Below is a small trained network, with its code and all its weights. Each question gives an input and a target symbol and asks what happens when units are switched off, that is, made to give their printed mean instead of their output.

import numpy as np


def w(rows, s, z=0):
    codes = np.array(rows[::2]) - 128.0
    scale = np.full(codes.shape[1], s)
    scale[-1] = z or s
    return codes * scale


def norm(h):
    return h / np.sqrt((h * h).mean(-1, keepdims=True) + 1e-5)


def f(y):
    return np.maximum(y, 0)


def softmax(a):
    e = np.exp(a - a.max(-1, keepdims=True))
    return e / e.sum(-1, keepdims=True)


def log_softmax(a):
    a = a - a.max(-1, keepdims=True)
    return a - np.log(np.exp(a).sum(-1, keepdims=True))


def net(x, mask):
    ids = ['ΔΦηλμψ'.index(c) for c in x.split()]
    T = len(ids)
    res = E[ids] + P[:T]
    r = norm(res)
    for j in range(3):
        rows = slice(2 * j, 2 * j + 2)
        q, k, v = (r @ M[0][rows].T for M in (Q, K, V))
        z = softmax(np.where(np.tri(T) > 0, q @ k.T / 2**0.5, -1e9)) @ v
        o = O[0][rows]
        res = res + np.where(mask[j], z, o[:, -1]) @ o[:, :-1]
    y = f(norm(res) @ A[0][:, :-1].T + A[0][:, -1])
    res = res + np.where(mask[3:27], y, B[0][:, -1]) @ B[0][:, :-1]
    return log_softmax(norm(res)[-1] @ U[:, :-1].T + U[:, -1])


Q, K, V, O, A, B = {}, {}, {}, {}, {}, {}
E = w([
[141,92,171,134],'Δ',
[4,145,102,111],'Φ',
[142,102,168,123],'η',
[131,96,149,141],'λ',
[143,89,146,119],'μ',
[141,86,126,150],'ψ',
],0.019)
P = w([
[129,226,65,106],'0',
[87,69,81,160],'1',
[126,73,108,110],'2',
[117,66,107,130],'3',
[144,64,127,138],'4',
[159,93,145,150],'5',
[160,94,135,170],'6',
[179,136,193,155],'7',
[173,116,173,198],'8',
[178,140,206,193],'9',
[175,138,226,255],'10',
],0.0062)
Q[0] = w([
[254,84,220,149],'H1',
[85,164,163,87],'H1',
[115,62,161,108],'H2',
[153,152,141,69],'H2',
[213,124,43,22],'H3',
[126,230,73,81],'H3',
],0.0097)
K[0] = w([
[200,165,79,130],'H1',
[51,134,116,96],'H1',
[98,184,88,148],'H2',
[119,125,152,103],'H2',
[186,67,191,145],'H3',
[153,6,147,145],'H3',
],0.016)
V[0] = w([
[94,143,112,10],'H1',
[70,67,16,101],'H1',
[36,178,183,77],'H2',
[254,161,219,195],'H2',
[76,153,109,17],'H3',
[129,158,18,111],'H3',
],0.0087)
O[0] = w([
[196,58,130,166,33],'H1',
[124,152,75,167,156],'H1',
[46,106,166,159,2],'H2',
[152,110,69,76,122],'H2',
[173,87,255,153,184],'H3',
[211,164,114,84,158],'H3',
],0.0097,0.0042)
A[0] = w([
[150,243,140,186,231],'N1',
[193,172,97,204,252],'N2',
[156,151,67,123,79],'N3',
[245,134,106,107,80],'N4',
[123,153,175,133,179],'N5',
[218,108,209,169,150],'N6',
[153,83,76,112,163],'N7',
[24,92,126,132,30],'N8',
[190,125,153,103,8],'N9',
[174,132,170,169,124],'N10',
[113,113,121,196,87],'N11',
[77,146,95,179,212],'N12',
[172,124,131,149,45],'N13',
[91,110,86,111,101],'N14',
[103,81,187,159,146],'N15',
[127,62,155,211,167],'N16',
[168,125,113,108,49],'N17',
[148,123,52,132,104],'N18',
[167,160,93,111,48],'N19',
[125,86,153,102,173],'N20',
[22,93,7,45,74],'N21',
[48,142,167,114,116],'N22',
[83,172,189,135,175],'N23',
[195,132,122,143,173],'N24',
],0.011,0.002)
B[0] = w([
[139,196,243,113,161],'N1',
[148,229,204,94,172],'N2',
[95,184,172,70,153],'N3',
[170,70,163,221,183],'N4',
[139,74,208,195,162],'N5',
[53,78,105,81,245],'N6',
[156,182,182,154,166],'N7',
[182,116,216,197,160],'N8',
[210,70,98,136,158],'N9',
[126,81,11,218,187],'N10',
[193,186,202,78,147],'N11',
[170,77,241,86,153],'N12',
[128,54,94,90,148],'N13',
[84,111,141,135,153],'N14',
[127,209,96,29,194],'N15',
[123,168,147,32,204],'N16',
[114,143,64,197,144],'N17',
[105,118,255,75,158],'N18',
[121,175,167,131,147],'N19',
[80,168,144,144,164],'N20',
[95,93,108,253,207],'N21',
[111,159,107,188,157],'N22',
[144,163,119,233,167],'N23',
[165,95,186,133,170],'N24',
],0.0052,0.011)
U = w([
[56,153,41,94,232],'Δ',
[54,62,115,201,165],'Φ',
[104,79,161,5,123],'η',
[120,128,118,114,1],'λ',
[238,65,136,124,128],'μ',
[217,224,89,117,139],'ψ',
],0.014,0.0043)

Each question gives the input, a string of symbols that net reads in full, and the target symbol t.
The units are the heads (2 rows each of Q, K, V and O) and the neurons (one row each of A and B). Each row of codes is followed by its name. A weight is (code - 128) times the scale printed after its matrix; where a second scale follows, it is the last column's (O, A, B and U).
mask holds one flag per unit, heads first, then neurons. A switched-off unit (its flag False) gives its mean, the last column of its rows in O or B, instead of its output. The means were averaged over made-up inputs and are rounded, as every weight is.
A unit's drop is (log p(t) with every unit on - log p(t) with that unit switched off) / (log p(t) with every unit on - log p(t) with every unit switched off).
The circuit of an input: a set's keep is (log p(t) with only the set's units on - log p(t) with every unit switched off) / (log p(t) with every unit on - log p(t) with every unit switched off). Starting from the 12 units with the biggest drops (on a tie, the unit counted first), units are removed one at a time, each time the one whose removal leaves the highest keep (on an exact tie, the one counted first), for as long as the keep stays at least 0.8.
units of the circuit, in order: the units of the circuit, biggest drop first
unit that matters most: the unit with the biggest drop
which heads matter: for each layer, one digit per head in row order, 1 if its drop is at least 0.15 and else 0, layers parted by /
drop when u is switched off: that unit's drop, to one decimal
input η ψ μ η ψ η ψ ψ, target η: which heads matter : 101
input Δ μ ψ Φ Φ μ, target Φ: units of the circuit, in order : (H2)
input ψ Δ Φ, target Φ: which heads matter : 000
input Δ Δ η Δ μ η Δ μ, target Φ: which heads matter : 001
input η ψ Δ, target η: which heads matter : 001
input η λ Δ η Δ μ λ ψ, target η: which heads matter : 001
input η λ η ψ Δ μ, target η: which heads matter : 001
input η Δ λ, target η: which heads matter : 101
input η Δ μ ψ η μ η μ λ ψ η, target η: which heads matter : 011
input η ψ Δ η λ Φ Φ μ ψ μ η, target η: units of the circuit, in order : (N21; N6)
input λ λ η, target Δ: which heads matter : 001
input Δ μ ψ Φ, target Φ: which heads matter : 000
input Δ ψ ψ η, target Φ: which heads matter : 001
input ψ Δ λ η Δ Δ η ψ λ λ, target ψ: units of the circuit, in order : (H3)
input λ Δ η Δ ψ Δ η μ λ, target Δ: which heads matter : 011
input λ μ η η η ψ ψ Δ, target Δ: drop when H2 is switched off : 0.2
input λ ψ ψ Δ η, target Δ: drop when H3 is switched off : 0.9
input λ Δ ψ, target Δ: drop when H2 is switched off : 0.1
input ψ ψ μ η ψ Δ ψ λ Δ ψ, target ψ: drop when H3 is switched off : 0.3
input ψ Δ Φ η, target Φ: unit that matters most : H2
